35	5	-12	9	0	-8	-9	-18	-12	-10	-19
50	3	-27	9	-4	-18	-17	-30	-21	-16	-33
36	26	39	25	20	2	1	0	-3	-3	1
8	-54	20	-33	-46	39	-13	-1	-3	0	5
-31	37	-11	16	33	30	15	14	13	10	12
->
50	3	-27	9	-4	-18	-17	-30	-21	-16	-33
35	5	-12	9	0	-8	-9	-18	-12	-10	-19
-31	37	-11	16	33	30	15	14	13	10	12
8	-54	20	-33	-46	39	-13	-1	-3	0	5
36	26	39	25	20	2	1	0	-3	-3	1

9	-57	35	37	8
41	-48	-65	-41	33
-18	-37	53	60	23
5	-30	-22	41	-14
46	48	-44	-26	-70
-71	34	-56	34	70
-61	54	29	32	-3
->
41	-48	-65	-41	33
-71	34	-56	34	70
46	48	-44	-26	-70
5	-30	-22	41	-14
-61	54	29	32	-3
9	-57	35	37	8
-18	-37	53	60	23

-6	15	-3	-12	-9	18	-6	-8	-14	-6	21	-5	10	22	-14
-5	-6	13	8	24	6	15	11	-13	-26	-5	1	-10	1	1
-5	46	-26	-19	-19	42	-10	-40	-25	-10	60	-5	34	57	-24
-14	-10	-15	11	12	14	3	-20	11	-31	-7	-9	-16	7	15
->
-5	46	-26	-19	-19	42	-10	-40	-25	-10	60	-5	34	57	-24
-14	-10	-15	11	12	14	3	-20	11	-31	-7	-9	-16	7	15
-6	15	-3	-12	-9	18	-6	-8	-14	-6	21	-5	10	22	-14
-5	-6	13	8	24	6	15	11	-13	-26	-5	1	-10	1	1

-15	-3	16	-10	-6	18	-24	-16	6	-19	-7	-8
35	5	-18	-21	-33	22	-45	15	-45	-23	7	-1
-45	-28	51	-22	32	50	-43	-43	22	-11	-41	-28
-5	46	26	-31	1	14	2	-11	-59	29	31	-42
-38	-38	-38	19	43	37	21	38	-17	48	8	-19
24	-25	-29	0	24	4	40	44	-19	42	-9	-1
->
-38	-38	-38	19	43	37	21	38	-17	48	8	-19
24	-25	-29	0	24	4	40	44	-19	42	-9	-1
35	5	-18	-21	-33	22	-45	15	-45	-23	7	-1
-15	-3	16	-10	-6	18	-24	-16	6	-19	-7	-8
-5	46	26	-31	1	14	2	-11	-59	29	31	-42
-45	-28	51	-22	32	50	-43	-43	22	-11	-41	-28

-10	-34	-18	34	-10	-8	-60	-2	31	15	59
9	64	-23	39	-19	-5	-4	8	17	-25	18
->
9	64	-23	39	-19	-5	-4	8	17	-25	18
-10	-34	-18	34	-10	-8	-60	-2	31	15	59

36	-37	48	14	-11	43	12	-10	11	-60	39
18	-43	-61	-1	5	12	30	-12	-49	-59	60
-42	-43	25	49	50	43	-12	14	6	6	-19
19	-50	-4	18	-13	35	2	-2	-48	2	28
->
18	-43	-61	-1	5	12	30	-12	-49	-59	60
19	-50	-4	18	-13	35	2	-2	-48	2	28
-42	-43	25	49	50	43	-12	14	6	6	-19
36	-37	48	14	-11	43	12	-10	11	-60	39

-24	21	-29	-34	-37	9	25	-32	25	36
-26	-34	-28	28	22	31	-22	20	-34	-26
22	0	6	-27	61	3	53	9	-46	30
48	-42	-26	9	-19	-37	-33	-12	14	-30
14	19	42	34	-30	-23	30	-26	-28	4
26	3	30	-33	2	-14	-17	22	21	15
-27	27	44	0	21	25	-38	37	34	3
->
-24	21	-29	-34	-37	9	25	-32	25	36
-26	-34	-28	28	22	31	-22	20	-34	-26
48	-42	-26	9	-19	-37	-33	-12	14	-30
22	0	6	-27	61	3	53	9	-46	30
26	3	30	-33	2	-14	-17	22	21	15
14	19	42	34	-30	-23	30	-26	-28	4
-27	27	44	0	21	25	-38	37	34	3

-16	-25	54	28	-25	-2	5	21	-1	33
-22	0	22	37	11	4	-3	15	18	6
-23	14	-33	6	51	-16	-1	-11	8	-31
-19	-16	-13	17	11	68	43	-6	56	-26
-17	-51	15	2	-6	37	61	-21	32	7
->
-23	14	-33	6	51	-16	-1	-11	8	-31
-19	-16	-13	17	11	68	43	-6	56	-26
-17	-51	15	2	-6	37	61	-21	32	7
-22	0	22	37	11	4	-3	15	18	6
-16	-25	54	28	-25	-2	5	21	-1	33
---
-63	63	-54	-47
14	-56	-18	-35
-33	68	-24	-18
-13	33	0	3
->
-56	-18
68	-24

51	55	36
-14	-13	-7
-7	-5	-3
41	42	32
->
-13	-7
-5	-3

-45	21	35	57	38
-9	54	14	5	55
-3	-25	9	5	10
-40	25	32	47	23
27	35	-9	9	43
->
54	14
-25	9

-25	50	64
-19	72	20
-22	-39	41
->
72	20
-39	41

-39	-35	-36	-25
50	-60	47	41
-56	-43	-46	-34
->
-60	47
-43	-46

-3	67	18
6	24	64
61	24	49
->
24	64
24	49
---
-47	8	-57	55	-38
-5	-7	-26	-67	-2
->
-47	8
-5	-7

-48	-16
19	-61
13	-57
-10	27
->
-48	-16
19	-61

29	-40	-48	-19	29
36	-24	-12	54	14
-14	-15	-49	-44	-2
44	4	-39	5	31
8	-70	-52	-37	18
->
29	-40
36	-24

-18	71	47	15
20	15	-73	-68
9	67	-14	-35
-7	9	-30	12
->
-18	71
20	15

-39	-2
-58	17
4	-22
-64	9
45	-10
->
-39	-2
-58	17

-61	-8	28
-55	-29	19
-46	14	-2
-60	-16	16
->
-61	-8
-55	-29

0	-36	31
10	-33	39
-5	15	-22
-5	39	-53
9	5	1
->
0	-36
10	-33

-40	-69	-1	27	-44
-8	-20	-1	12	-8
35	66	-22	-18	18
-32	-51	-6	25	-41
-10	-24	14	1	4
->
-40	-69
-8	-20

-4	26	44	17
20	-33	-61	13
->
-4	26
20	-33
---
8	13	3	33	1	7	7	11	5	9
-5	8	-20	-36	-14	-7	-6	-5	9	19
-2	1	6	-62	7	13	22	4	22	27
->
8	13	3	33	1	7	7	11	5	9
-2	1	6	-62	7	13	22	4	22	27
-5	8	-20	-36	-14	-7	-6	-5	9	19

-7	-62	12	10	28	-46	-8	11	39	-1	-18	9	-43	-1
1	-68	-26	-8	20	-34	9	-3	16	7	-2	0	-32	3
-10	3	23	14	11	-12	-20	9	28	-13	-15	12	-21	4
->
1	-68	-26	-8	20	-34	9	-3	16	7	-2	0	-32	3
-7	-62	12	10	28	-46	-8	11	39	-1	-18	9	-43	-1
-10	3	23	14	11	-12	-20	9	28	-13	-15	12	-21	4

40	-60
-26	-4
18	-28
-4	44
-53	-30
->
40	-60
18	-28
-4	44
-26	-4
-53	-30

-35	-69	-2
7	13	0
-19	59	47
10	-24	-1
-18	-1	16
-36	-47	-43
67	69	64
->
67	69	64
10	-24	-1
7	13	0
-18	-1	16
-19	59	47
-35	-69	-2
-36	-47	-43

2	-25	-4	-2	-2	-1	-8	-1	-6	-1	-26	-1	-3	-2
1	-46	10	50	-19	0	-5	4	11	-8	-45	0	2	3
-13	56	18	14	7	-3	18	-1	25	8	57	-2	6	3
3	-25	-1	5	-12	0	-7	-1	-13	-11	-25	0	-3	-2
12	-39	-3	43	-19	7	0	12	3	-10	-37	6	3	7
->
12	-39	-3	43	-19	7	0	12	3	-10	-37	6	3	7
3	-25	-1	5	-12	0	-7	-1	-13	-11	-25	0	-3	-2
2	-25	-4	-2	-2	-1	-8	-1	-6	-1	-26	-1	-3	-2
1	-46	10	50	-19	0	-5	4	11	-8	-45	0	2	3
-13	56	18	14	7	-3	18	-1	25	8	57	-2	6	3

-19	0	-27	-21	7
-8	4	-11	-25	-4
-4	29	1	-61	-34
-2	-4	-2	-40	0
-16	-8	-30	-16	15
-38	37	-33	-37	-36
-18	27	-8	-53	-34
-39	35	-54	2	-7
-27	6	-40	-20	7
->
-2	-4	-2	-40	0
-4	29	1	-61	-34
-8	4	-11	-25	-4
-16	-8	-30	-16	15
-18	27	-8	-53	-34
-19	0	-27	-21	7
-27	6	-40	-20	7
-38	37	-33	-37	-36
-39	35	-54	2	-7
